In the rows, zero is written as 128.
Facts:
bidruk ξ gupun; klubi ξ pluro; klubi ξ mosa; miplestam ξ vastas
braskem ξ treflam; sotin ξ sodal; zenek ξ steske; gritron ξ flozi
klurin ξ skadra; klurin ξ luskan; ketrebir ξ truvopas; ketrebir ξ luga
trezek ξ defen; trezek ξ lobram; kifir ξ skebek; kifir ξ sigu
stidek ξ lakostim; stidek ξ venor; stidek ξ flegrul; stidek ξ rotus
fivol ξ flozi; fivol ξ degi; zeflok ξ soluk; zeflok ξ venor
zeflok ξ pletrobes; boska ξ stepan; vudran ξ flegrul; vudran ξ tedrek
vudran ξ degi; nomar ξ vopluten; nitam ξ drosiman; fevo ξ druflo
fuplak ξ plodro; lukli ξ venor; lukli ξ pletrobes; lukli ξ siginur
loflen ξ guzo; klapabe ξ vipas; delotrok ξ figridim; ruplen ξ soluk
ruplen ξ sodal; briplur ξ mokle; flifabrik ξ lestes; flifabrik ξ trevar
flifabrik ξ drubak; trigon ξ mugral; trigon ξ skovum; trigon ξ pleflos
goren ξ plesor; goren ξ fuskal; goren ξ gival; goren ξ siginur
nudram ξ sodal; nudram ξ zegrefen; tafor ξ zegrefen; raza ξ pedraflil
raza ξ siginur; lami ξ vastas; lami ξ stufek; fiduske ξ trebrur
sibim ξ stuta; sibim ξ megran; sibim ξ skadra; dunasel ξ traklos
dunasel ξ siginur; vodri ξ skadra; vodri ξ drubon; fivus ξ ledri
fivus ξ traklos; fivus ξ fuskal; peplo ξ daklim; pluklobal ξ plesor
pluklobal ξ flimo; dabrer ξ megran; dabrer ξ stagri; kiskam ξ kegim
kiskam ξ stostas; gipo ξ dafi; gipo ξ pleflos; gipo ξ triru
grodrak ξ firil; dribruplo ξ pedraflil; dribruplo ξ zitom; dribruplo ξ dezeske
pluflum ξ dafi; traskote ξ soluk; traskote ξ skadra; traskote ξ triru
tuzeflis ξ figridim; tuzeflis ξ flimo; trelo ξ betram; trelo ξ gival
trelo ξ vipas; trelo ξ kegim; flefem ξ grezi; bidruk γ peral
bidruk γ klubi; bidruk γ dafi; vastas γ pluro; vastas γ gilo
vastas γ stagri; skebek γ defen; skebek γ skovum; skebek γ daklim
kunin γ mugral; kunin γ plesun; kunin γ skovum; zenuklin γ misazin
zenuklin γ nudram; rotus γ gival; miplestam γ trelo; grudam γ soluk
grudam γ grodrak; zokloskim γ lami; zokloskim γ vudran; zokloskim γ trevar
klurin γ zenek; klurin γ tipel; klurin γ vipas; klurin γ ploklapem
megran γ trebrur; megran γ mokle; beste γ traklos; beste γ klapabe
boflum γ tredar; boflum γ zepife; boflum γ fiduske; boflum γ britruk
lobram γ stagri; betram γ vudran; betram γ klubi; stife γ sibim
stife γ fuskal; stife γ grodrak; stife γ pleflos; skagik γ sibim
skagik γ trelo; fuplak γ stogrer; fuplak γ pluflum; fuplak γ stufek
lukli γ triru; flegrul γ raza; flegrul γ trezek; flegrul γ britruk
vopluten γ zeflok; delotrok γ bropla; delotrok γ mokle; delotrok γ boska
flozi γ trigon; flozi γ pedraflil; flozi γ skovum; skadra γ mugral
skadra γ zenek; skadra γ traklos; skadra γ skigum; skadra γ stufek
goren γ skilisi; flaver γ trilum; tafor γ plesor; tafor γ tipel
tafor γ treklol; tafor γ kogredin; tafor γ kegim; tafor γ sigu
guzo γ gilo; guzo γ sigu; guzo γ mosa; skeklol γ zeflok
skeklol γ figridim; skeklol γ nomar; zitom γ stidek; zitom γ fevo
luga γ gritron; plodro γ pedraflil; plodro γ flefem; plodro γ triru
vodri γ defen; kunu γ pluklobal; kunu γ treklol; dezeske γ fevo
zegrefen γ fivol; zegrefen γ gritron; delus γ nitam; delus γ drubon
delus γ treklol; delus γ siginur; delus γ pludin; stostas γ pluklobal
stostas γ ploklapem; piplastur γ sodal; piplastur γ misazin; piplastur γ grezi
drosiman γ tuzeflis; drosiman γ gufik; drosiman γ klubi; dribruplo γ zeflok
dribruplo γ lami; lumi γ treflam; sunus γ trarus; sunus γ resto
sunus γ kiskam; luskan γ gufik; luskan γ gilo; luskan γ boska
stuta γ fivus

Known rows:
delotrok: [154 117 133 127 126 110  15 160 137 134 114  86 143 145 148 152 128 100
  86 125 148 143 138 127  91 194  95 120 102 146 121]
stuta: [135 121 139  98 129  62 137 150 142 148 125 131 109 142 121 131 146 100
 123 135 120 144 156 116 109 120 105 143 105 116 144]
bidruk: [183 129 143  85 144 138  69 153 148 129 116 103 138 163 136 129 137 101
  70 124 147 124 117  88  92 189 113 125 116 155 154]
skagik: [150 136 158  74 105  36 166 120 148 125 112  96 129 136 138 151 195  78
 116 129 209 122  86 118  75 136  87 132 135 102 121]
stife: [155 136 161  67 104  32 162 124 146 126 107  94 141 135 137 158 204  62
 109 126 214 128  87 131  65 136  88 126 118  94 127]
piplastur: [ 80 128 127  66  84  46  89 149 135 129 123 106 128 146 129 123 136  94
 111 130 102 141  97 149  89  79 130 132 103 129 166]
drosiman: [162 118 153 103 147 143  46 162 142 131 117 107 128 157 136 139 145 110
  61 120 172 131 145  91 105 190 108 117 106 159 135]
kiskam: [107 126 114 103  84 107 150 108 168 148 113  96 114 136 139 122 112 123
 137 133 102 136  85 142 119 172 127 122 170 136 117]
mosa: [107 108 135 179 123 121  61 126 141 135 129 130 124 127 126 135 117 148
 125 130 172 138 132 118 145 140  90 118 140 154  94]
ketrebir: [134 135 125 106 112  88 122 128 151 133 123 103 142 127 139 121 134 120
 129 130 116 128  89 123 105 138 108 139 142 140 127]
stogrer: [147 133 136 129 136 121 178 111 141 144 111 134 151  84 118 128 141 165
 147 131 118 115 154 113 129 149 111 134 144 135 116]
nitam: [120 124 106 168  94 114 103 100 147 134 126 155 136 112 103 112 114 135
 149 143 158 142  71 123 142  92  93 120 136 134 123]
kegim: [ 87 102 127 170  91 148 121 102 148 143 109 155 114  90 106 126 103 142
 128 130 179 155 129 134 160 147 107  94 121 119 112]
plesor: [127 112 123 197 113 137  96 100 135 150 118 179 127  89 103 132 122 144
 126 128 153 146 109 171 155 111 101  98 113 117 113]
misazin: [ 81 130 121 136  91  64 122 116 144 139 134 117  99 151 138 117 117 150
 150 138  79 124  65 154 132  75 133 141 183 146 127]
bropla: [128 113 132 172 133 120  65 135 147 145 123  85 119 148 151 147 122 142
 114 132 139 127 131 129 128 168  98 127 169 160  93]
briplur: [140 132 127 113 116  88 137 128 147 137 126 111 131 134 132 125 134 122
 126 131 123 126  93 127 109 139 114 132 134 140 126]
dunasel: [175 131 112 127 129 101 107 116 150 157 116 117 133 125 134 134 147 121
 112 123 102 130  75 172 101 138 120 134 129 127 126]
stagri: [128 105 132 183 140  95  84 134 147 155 129 125  99 145 139 145 125 144
 127 140 131 137 162 119 145 165  89 132 165 150  95]
lakostim: [ 94 128 121  98 135 107 139 128 141 153 134 103 114 122 110 141 161 129
 102 119 144 124 100 139 119 114 118 145 152 139 134]
pleflos: [137 143 158 179 124  37 192 101 162 139  92  84  98 133 145 164 187  74
 153 130 217 103 105 122 130 107 119 138 175 117  97]

Rows:
No name comes twice in this set of rows, the named rows included.
[155 127 138 144 140 143 111 126 156 135 124 118 113 157 144 130 132 147
  98 126 137 115 115 109 132 183 118 127 169 167 117] | peral
[146 132 128 114 113 151 184 104 154 155 100 123 145  83 120 130 121 158
 134 133 111 132 140 124 123 207 117 122 149 130 118] | klapabe
[ 58 106 130 138 116  52 120 119 144 138 139  85 107 155 128 117 135 162
 124 136 116 125 109 151 132  54 156 143 175 107 131] | sodal
[110 109 147 136 127 104  15 168 128 126 126 101 133 134 136 146 125 109
  87 122 179 143 166 116 102 155  89 119  96 141 125] | vastas
[100 112 142  79 125  73 113 141 141 129 132  75 141 137 126 116 149 117
  91 126 159 126 133 130  97  93 139 139 102  91 147] | zegrefen
[240 144 129  94 146 143 115 132 146 130 120 154 135 161 135 104 157 108
  66 121 118 120  48  99  93 145 133 125 108 149 179] | dribruplo
[201 132 112 127 168 149 163  90 173 155 124 135 113 164 112 111 140 156
  94 130 120 103  38  94 137 157 153 149 202 151 148] | zeflok
[135 143 152 182 145 118 180 107 131 150  87 107 149  54 108 147 137 164
 162 131 108 108 181 106 155 136 133 146 151 154 124] | mugral
[157 141 144 135 102  52 203  87 157 135 117 104 114 142 143 150 177 122
 146 137 184 104  60 131 106 159  87 136 203 119  83] | grodrak
[151 136 128 159 125 142 164  95 140 143 112 153 163  65  99 126 118 179
 157 138 133 125 133 107 142 154  93 130 149 139 115] | zenek

Now the same things, written a new way:
Known rows:
flaver: [169  91  76 222 184 158 102 127 141 108 160 134 123 209 136 118 148 118
  97  97  75 170 220  78 236 135  93]
kiskam: [173 113 145  92  97 154  64  41 161 150 117 143  80 117 127 129 102 131
 113 134 164 161  61 142 174  90  93]
misazin: [111 135  76 141 123 102 170 111 118 128 106 113 123  76 148 175 124 133
 110 177 119 159 117 128 157 115 124]
stidek: [106 134 212  52  79 141  68  98 146 163 113 132 106 137 122 138  92 124
 106 100 173  92  46 195  60 118 148]
pedraflil: [117 135 121 135 143 113 138  92 112 152 131 127 134 104 158 149 116 128
 140 115 142 149 120 109 117 155 131]
loflen: [148 111 149 128  99 107 104 134 132 106 121 128 123 160 100  96 103 129
 120 127 124 118 113 137 130 105 120]
skovum: [ 92 120 131 131 134 129 133 127 109 148 134 120 136 127 148 149 125 148
 152 136 115 152 112 131 129 144 139]
guzo: [143 145 127 131 148 134 149 154 126 102 143 125 138 157 146 123 158 145
 139 127 103 122 160 134 117 118 133]
mosa: [ 98 129 113 120 142 136 137 110 119 155 127 135 142 102 145 144 124 125
 143 128 128 149 119 113 132 143 141]
triru: [ 94 115 140 130 129 139 135 134 104 151 119 124 132 133 134 171 135 134
 159 132 109 151 109 128 143 156 137]
kunin: [141 146 130 133 148 137 149 157 125 103 144 125 138 155 145 125 162 141
 137 126 105 119 161 134 117 122 131]
skilisi: [ 70 116 108 164 133  61 188 193  68 108 129 114 182 119 132 123 115 138
 171 154  88 125 151  99 105 156 165]
dabrer: [150 107 152 128  97 113 108 134 129 108 105 131 120 164  89 111 113 124
 129 124 118 118 113 137 141 113 116]
skigum: [ 97 129 115 121 139 136 136 109 116 157 126 135 141 100 146 145 126 121
 140 127 131 148 119 112 131 148 140]
klapabe: [128  95 151 128  96  94 101 111 118 126 118 126 126 157 105  97  78 139
 145 128 121 147  80 126 130 114 121]
trarus: [136 137 130  97 134 185  96  56 152 173 133 136  88  87 170 180 147 141
 118 141 162 168  91 147 173 123 109]
skadra: [153 136 136 119 138 172 159 151 116 123  72 156 134 143  91 192 194  80
 156 108  97 115 160 110 172 163 122]
zenuklin: [166 159  73 141 138 111 188 141 134  83 117 117 126 106 148 155 161 128
 100 169 106 128 166 131 145  94 118]
plesor: [ 91 140 119 137 133 122 138  91 125 150 118 136 145  90 143 125 138 134
 122 125 151 149 129 119 124 154 129]
fiduske: [105  97 124 141  96 101 109 140 144 145 106 101 107 120  68 112  69 134
 109 123 147 113 100 151  97 135 126]
flozi: [123 140  98  78 153 160 117 159 142 110 140 165 164 131 164 132 123 101
 103 123  95  77 192 136 118  90 182]

Rows:
No name comes twice in this set of rows, the named rows included.
[ 83 149 127 149 119 136 142 130 147 117 109 133 145 108 121  91 185 162
  93 146 146 126 167 159 128 136 122] | flimo
[ 99 124 119 106 140 145 115 155 129 128 141 136 142 131 159 151 119 135
 119 136 105 105 157 154 124 112 167] | degi
[170 113 130 113 108 121 112 120 136 113 106 143 123 145  88 108 102 101
 133 118 122 120 111 113 140 105 116] | gipo
[189 162 126  97 148 194 112  85 167 126 142 139  92 118 167 155 182 135
 109 132 147 137 139 148 160  98 103] | sunus
[102 125  92 151 116  95 165 126 111 122 114  99 120 101 150 178 122 160
 120 185 103 165 110 149 156 111 126] | grezi
[ 75 127 138 132  70 112  99  91 156 123  73 168 159  97  73  33 141 121
  68 133 172 123 126 137 146 123 115] | tuzeflis
[188 128 151 147 112  67 107  75 126 107 122 125 113 138 125 108  89 109
 101  90 168 111 124 111 106 132 104] | dunasel
[187 128 188 147 109  71  98 122 113  85 136 128 125 185 134 114 111 103
  89  85 146  80 143 130 103 130 119] | lukli
[ 34 142 133 147 103 135 132 118 139 136  97 147 161  93 116  79 183 163
  89 152 151 139 149 159 139 145 129] | figridim
[115 137 199  55  80 146  86  95 153 157 109 127 103 138 105 117 104 142
 128 111 165 114  38 191  62 111 134] | fevo
[116  64  78 222 169 148  85  98 124 153 150 130 121 179 136 141 113 124
 105 105  89 201 173  77 247 161  98] | trilum
[134 106 144 172 101  56 106 101 129 141 115  86  94 122  94 129  55 136
  96  96 180 110 106 146  74 162 112] | raza

The same things again, as new rows of numbers:
Known rows:
dezeske: [ 99 134 124 132 124 106 122 122 128 125 131 123 167 115 127 124 144 116
 126  73 112 158 140 146 133 136 122 125 138 126 174 128 109 119 125 112
 142 125]
goren: [ 95 117 150 138 122  98 130 120 128 118 146 131 141 102 128 107 152 104
 121 125 113 130 167 137 141 136 100 127 134 116 193 144 111 117 162 126
 138 127]
lumi: [123 135 136 126 125  96 124 116 120 135 137 119 143 117 122 122 141 113
 125 112 116 141 133 134 140 139 121 127 128 101 186 116 116 131 127 121
 141 124]
flaver: [124 133 137 129 125 103 124 114 124 134 131 126 163 122 126 120 140 118
 127  80 129 152 126 134 134 146 127 128 132 112 178 127 112 128 110 121
 139 126]
trevar: [135 130 114 123 132 138 131 141 128 139 129 124 102 142 121 133 123 129
 128 150 126 126  95 118 123 120 131 126 122 121 117 129 138 134 142 125
 125 124]
treklol: [139 126  99 122 139 142 133 138 131 137 118 119 132 134 131 124 116 129
 131 128 141 138 136 135 133 127 130 131 139 153 117 136 135 127 126 134
 123 128]
braskem: [151 128 117 125 127 155 133 122 130 128 134 131 114 123 134 123 109 131
 132 138 143 113 127 128 120 121 134 124 122 132 130 136 134 130 135 142
 118 130]
pluflum: [149 128 119 130 125 156 131 117 147 127 131 134 121 122 129 127 108 138
 126 166 133 104 141 142 126 123 140 127 122 132 119 129 123 134 141 130
 117 129]
soluk: [117 129 117 133 127 134 120 141 138 125 116 124 126 135 122 143 131 144
 130 158 109 115 140 134 127 119 136 135 132 155  72 105 125 129 127 109
 123 129]
mosa: [128 126 118 132 137 124 132 153 124 140 121 123 110 144 127 140 126 131
 126 153 136 129 119 113 133 125 128 135 127 126 101 122 145 131 134 130
 135 123]
truvopas: [135 128 109 120 133 143 132 141 129 137 125 130 123 145 126 131 122 133
 127 120 138 138 104 124 123 125 134 128 130 140  98 131 139 132 125 127
 124 127]
pluklobal: [116 111 115 130 140 122 140 146 134 121 119 125 114 127 134 124 129 115
 124 166 137 130 170 138 150 121 106 130 138 149 106 143 142 118 155 139
 131 127]
nudram: [144 122 132 134 126 135 131 129 143 129 116 139 127 140 125 131 111 128
 128 176 141 113 152 128 132 128 129 132 124 145 101 134 128 130 145 132
 125 130]
briplur: [152 128 120 126 126 156 132 120 133 129 135 131 112 123 133 124 108 131
 132 142 140 115 123 129 119 118 132 127 120 135 133 137 134 131 135 142
 116 131]
figridim: [104 119 121 114 135 133 135 149 125 114 116 124  98 149 119 137 138 125
 131 154 119 132 108 120 130 117 122 115 127 121  91 129 139 121 141 121
 130 122]
pletrobes: [103 124 114 133 128 137 122 146 142 128 120 133 130 140 122 131 131 136
 130 134 107 120 121 123 113 118 128 134 134 169  82 131 126 126 134 112
 119 128]
stepan: [139 135 109 124 128 155 129 130 127 129 135 124 111 124 131 130 116 137
 132 122 126 122 109 133 114 115 138 129 124 135 123 124 134 131 128 134
 121 129]
stagri: [140 123 125 142 142 135 122 148 125 147 131 133 124 131 126 127 142 160
 125 123 142 119 122 108 129 133 140 151 139 138 126 125 132 140 106 128
 123 127]
drubak: [133 138 110 123 127 157 131 124 128 123 130 122 108 120 137 138 112 137
 135 128 131 114 113 130 115 117 139 126 121 124 125 119 137 126 121 140
 123 128]
stogrer: [143 124 118 125 132 144 133 136 132 133 126 134 126 145 128 128 117 130
 125 126 140 134 116 127 123 126 132 130 131 144 104 136 137 131 123 131
 122 128]
fevo: [148 124 118 125 132 131 134 131 130 131 121 126 124 135 133 129 116 124
 131 145 148 135 144 130 135 127 127 127 131 139 115 133 138 129 124 140
 129 130]

Rows:
No name comes twice in this set of rows, the named rows included.
[ 96 119 114 133 117 137 130 135 138 121 139 142 129 143 132 134 128 124
 116 110 113 134 100 132 109 122 125 126 127 150  52 122 137 127 130 111
 125 128] | pedraflil
[115 135 176  70 128 130 121 100 121  79  92 126 134 158  85 112 172 108
 161  94 105 158  63 123 124 136 136  70 121  70 207 168  82 111 132 105
 123 119] | vopluten
[140 130 157 133 125 117 122 138 127 140 116 143 115 149 124 127 122 127
 142 149 139 105 129  80 111 125 114 140 122 146 118 150 127 131 133 146
 121 134] | vudran
[123 144 161 166 130 115 105 131 119 154 150 135 145  85 129 127 157 163
 126  91 131 114 152 104 126 142 144 158 134  86 245 113  94 141 107 122
 138 123] | luskan
[151 114 134 130 133 134 129 122 147 128 121 142 133 142 119 117 125 139
 124 172 130 105 149 129 135 135 133 139 133 152  93 135 122 135 128 122
 112 131] | traskote
[ 90 128 172 157 125 101 116 147 115 137 155 146 124 103 124 124 176 134
 120  88 121 127 110  90 119 136 116 138 128  73 228 129 112 131 144 117
 144 116] | betram
[152 120 143 106 133 154 136 127 133 119 113 141 118 157 113 118 124 121
 139 147 143 129  97 110 123 131 130 111 121 123 133 165 122 126 143 135
 117 126] | lami
[131 121 124 121 115 130 135 118 130 129 145 140 130 150 132 132 121 125
 110 107 125 135  78 127 113 133 135 124 117 129  45 112 148 137  99 119
 126 131] | defen
[135 120 168 126 111  71 126  80 126 127 160 133 149 121 119 115 148 116
 103 136  99 118 127 140 145 156 120 128 119  89 114  98 119 138  97 107
 131 133] | vodri
[116 127 152 124  97  81 130  83 122 121 167 139 168 137 133 128 137 108
  98  52 102 159  72 142 116 153 127 116 111  90  73  98 131 135  79 100
 142 132] | skebek
[143 130 143 125 129 106 118  89 120 122 139 111 158  93 125 110 142 131
 126 121 113 123 175 157 152 142 132 132 137 121 190 116 103 128 104 127
 124 134] | klurin

